Here is a tiny trained network, its code and every weight. The questions are about switching its units off for an input and a class, where a switched-off unit gives its printed mean instead of its output.

import numpy as np


def w(rows, s, z=0):
    codes = np.array(rows[::2]) - 128.0
    scale = np.full(codes.shape[1], s)
    scale[-1] = z or s
    return codes * scale


def norm(h):
    return h / np.sqrt((h * h).mean(-1, keepdims=True) + 1e-5)


def f(y):
    return np.maximum(y, 0)


def log_softmax(a):
    a = a - a.max(-1, keepdims=True)
    return a - np.log(np.exp(a).sum(-1, keepdims=True))


def net(x, mask):
    res = np.array(x, float).reshape(1, 3) / 4 @ E
    u = 0
    for l in range(3):
        y = f(norm(res) @ A[l][:, :-1].T + A[l][:, -1])
        res = res + np.where(mask[u : u + 6], y, B[l][:, -1]) @ B[l][:, :-1]
        u += 6
    return log_softmax(norm(res)[-1] @ U[:, :-1].T + U[:, -1])


A, B = {}, {}
E = w([
[53,14,81,119],'x0',
[188,68,89,99],'x1',
[157,190,80,2],'x2',
],0.0067)
A[0] = w([
[188,153,120,52,3],'L0N1',
[129,82,150,192,46],'L0N2',
[72,177,252,111,21],'L0N3',
[118,202,75,54,115],'L0N4',
[68,70,133,53,58],'L0N5',
[121,188,106,154,142],'L0N6',
],0.011,0.0045)
B[0] = w([
[189,55,79,16,198],'L0N1',
[161,46,161,136,196],'L0N2',
[2,173,153,215,197],'L0N3',
[171,53,212,96,255],'L0N4',
[54,185,35,187,211],'L0N5',
[155,197,201,131,186],'L0N6',
],0.0077,0.005)
A[1] = w([
[200,146,62,66,82],'L1N1',
[112,98,193,111,199],'L1N2',
[127,157,201,126,209],'L1N3',
[165,239,169,186,148],'L1N4',
[149,246,179,81,48],'L1N5',
[161,103,183,144,253],'L1N6',
],0.011,0.0037)
B[1] = w([
[128,111,175,64,212],'L1N1',
[139,133,131,139,222],'L1N2',
[118,162,144,97,229],'L1N3',
[207,250,115,131,237],'L1N4',
[196,166,114,191,195],'L1N5',
[154,131,115,177,253],'L1N6',
],0.014,0.0057)
A[2] = w([
[181,167,195,20,102],'L2N1',
[159,63,158,216,12],'L2N2',
[138,181,242,174,76],'L2N3',
[38,77,4,92,87],'L2N4',
[232,155,112,150,231],'L2N5',
[122,229,128,97,253],'L2N6',
],0.011,0.0058)
B[2] = w([
[214,70,158,33,216],'L2N1',
[178,2,52,222,164],'L2N2',
[32,102,175,120,200],'L2N3',
[75,254,27,99,198],'L2N4',
[81,72,41,119,254],'L2N5',
[86,32,203,106,241],'L2N6',
],0.0094,0.0087)
U = w([
[113,126,181,77,40],'0',
[144,70,70,190,171],'1',
[66,162,184,164,107],'2',
[131,112,134,115,2],'3',
[178,208,157,130,188],'4',
[78,167,59,88,221],'5',
[168,104,118,4,189],'6',
],0.021,0.008)

Each question gives the input, the list of numbers given to net, and the class t.
The units are the neurons (one row each of A and B). Each row of codes is followed by its name. A weight is (code - 128) times the scale printed after its matrix; where a second scale follows, it is the last column's (A, B and U).
mask holds one flag per neuron, layer by layer. A switched-off neuron (its flag False) gives its mean, the last column of its row in B, instead of its output. The means were averaged over made-up inputs and are rounded, as every weight is.
A unit's drop is (log p(t) with every unit on - log p(t) with that unit switched off) / (log p(t) with every unit on - log p(t) with every unit switched off).
most important unit: the unit with the biggest drop
k most important neurons: the k neurons with the biggest drops, biggest first
top k neurons in layer l: the k neurons of layer l with the biggest drops, biggest first
drop of u: that unit's drop, to one decimal
input [-3,4,-2], class 1: most important unit	L1N6
input [7,1,7], class 5: top 2 neurons in layer 1	[L1N4, L1N3]
input [-3,-1,1], class 4: top 2 neurons in layer 1	[L1N5, L1N4]
input [-1,-8,1], class 2: 3 most important neurons	[L0N3, L2N6, L2N3]
input [1,-7,4], class 0: 2 most important neurons	[L2N6, L0N4]
input [3,-4,-1], class 5: 2 most important neurons	[L0N4, L1N4]
input [-3,-3,1], class 4: 3 most important neurons	[L1N4, L1N5, L0N6]
input [0,5,-1], class 1: 2 most important neurons	[L0N1, L1N4]
input [6,-2,-2], class 5: 3 most important neurons	[L0N4, L0N5, L2N4]
input [6,7,3], class 5: 2 most important neurons	[L0N5, L2N4]
input [-2,-6,4], class 4: top 3 neurons in layer 0	[L0N6, L0N3, L0N2]
input [5,-4,0], class 5: drop of L2N4	0.1
input [7,5,-1], class 5: drop of L2N4	0.2
